Questions about the matrix below. Indices start at 0.
1) Find the bottom entry of the column that holds the smallest entry.
2) Find the entry in the bottom-right corner.
3) Find the top-left entry.
4) Find the entry in the bottom-left corner.
5) Find the entry at row 1, column 0.
6) Find the entry directly above the largest entry.
7) Find the entry in the top-right corner.
8) Find the entry at row 0, column 2.
[[136 130 126 132 134 138 106 124 130 129 152 133 137 136]
 [133 135 127 134 136 133 121 137 136 132 108 133 135 139]
 [126 126 129 122 125 117 131 132 120 126 123 125 127 124]
 [126 133 125 129 134 149 129 121 131 130 140 130 124 133]
 [135 124 128 136 126 128 112 135 134 134 114 136 137 128]
 [112 144 126 131 141 137 142 125 136 127 122 130 109 145]
 [102 136 129 124 133 137 153 125 127 129 127 125  99 131]]
1) 99
2) 131
3) 136
4) 102
5) 133
6) 142
7) 136
8) 126

grid =
[[114 130 134 119 129 134 130 117]
 [129 142 139 126 128 141 133 118]
 [113 132 145 124 144 144 156 114]]
Counting starts at 0.
Which number is the entry in the top-right corner?
Answer: 117
Which number is the entry in row 1 and column 2?
Answer: 139
Which number is the bottom-left entry?
Answer: 113
The entry in row 0 and column 1: 130
Which number is the entry in row 0 and column 0?
Answer: 114
The entry directly above 113 is 129
Which number is the entry just left of 117?
Answer: 130
Which number is the entry just right of 119?
Answer: 129
The entry just left of 141: 128

[[119 134 122 150 134 105 137 151 121  99]
 [124 109 147 119 130 136 105 147 114 124]
 [121 120 149  99 148 157 141 126 125 150]
 [101 124 104 123 129 157 135 145 146 105]
 [157 115 121 106 149 140 129 118 132 139]
 [109 108 124 138 137 117 115 155 153 130]
 [102 151 156 136 154 119 114 147 140 143]
 [105 141 154 135 136 108 112 142  99 128]
 [111 140 103 115 104 142 110 138 145 146]
 [118 122 129 152 124 128 134 143 115 151]
 [113 148 147 130 100 149 135 104 148 111]
 [138 142 133 107 156 128 145 137 133 157]
 [119 150 152 104 104 121 101 148 122 113]]
Indices start at 0.
The entry at row 1, column 0: 124
The bottom-left entry is 119
The entry at row 2, column 2 is 149
The bottom-right entry is 113
The entry just left of 110 -> 142
The entry in row 0 and column 1 is 134
Which number is the entry directly above 123?
A: 99
The entry in row 0 and column 2 -> 122
Which number is the entry at row 2, column 1?
A: 120
The entry in row 0 and column 0 is 119
Which number is the entry at row 2, column 0?
A: 121
Which number is the entry in the top-right corner?
A: 99

[[146 148 133 123 130 150 132 127 123 120 132 143 129 122 128 115]
 [129 127 129 129 129 124 129 125 121 130 125 123 125 123 128 131]
 [130 129 125 123 133 133 130 126 129 118 132 142 134 134 130 131]
 [131 131 128 123 129 137 129 128 129 122 132 142 133 127 128 117]
 [128 126 129 131 128 121 127 127 121 135 124 122 121 123 127 131]
 [128 127 130 131 128 122 127 127 121 135 124 122 121 123 127 131]
 [130 128 128 126 130 126 129 125 121 128 126 126 130 124 128 131]
 [131 130 129 123 133 131 130 125 120 125 128 139 132 123 128 128]
 [132 132 132 129 128 136 129 128 127 128 131 139 122 123 127 115]
 [130 129 131 131 127 128 128 128 121 133 125 124 121 122 127 119]]
Report the largest entry in the last row.
133
The third entry, reading row by row: 133
The first entry, reading row by row: 146
The entry in the top-right corner is 115
The bottom-right entry is 119
The fourth entry, reading row by row: 123
The 5th-last entry, reading row by row: 124
Report the bottom-left entry.
130
Report the second entry from the end, reading row by row.
127
Report the third entry on the diagonal from the top-right corner.
134
Report the top entry of the column that holds the largest entry.
150
The entry just right of the largest entry -> 132
The entry directly below the largest entry -> 124
Report the 2nd entry on the diagonal from the top-right corner.
128
Report the 2nd entry on the main diagonal.
127
Report the 4th-last entry, reading row by row.
121
Report the third entry on the main diagonal.
125

[123 105 142 147 117 115 131]
The 5th entry -> 117
The entry just right of 115 is 131
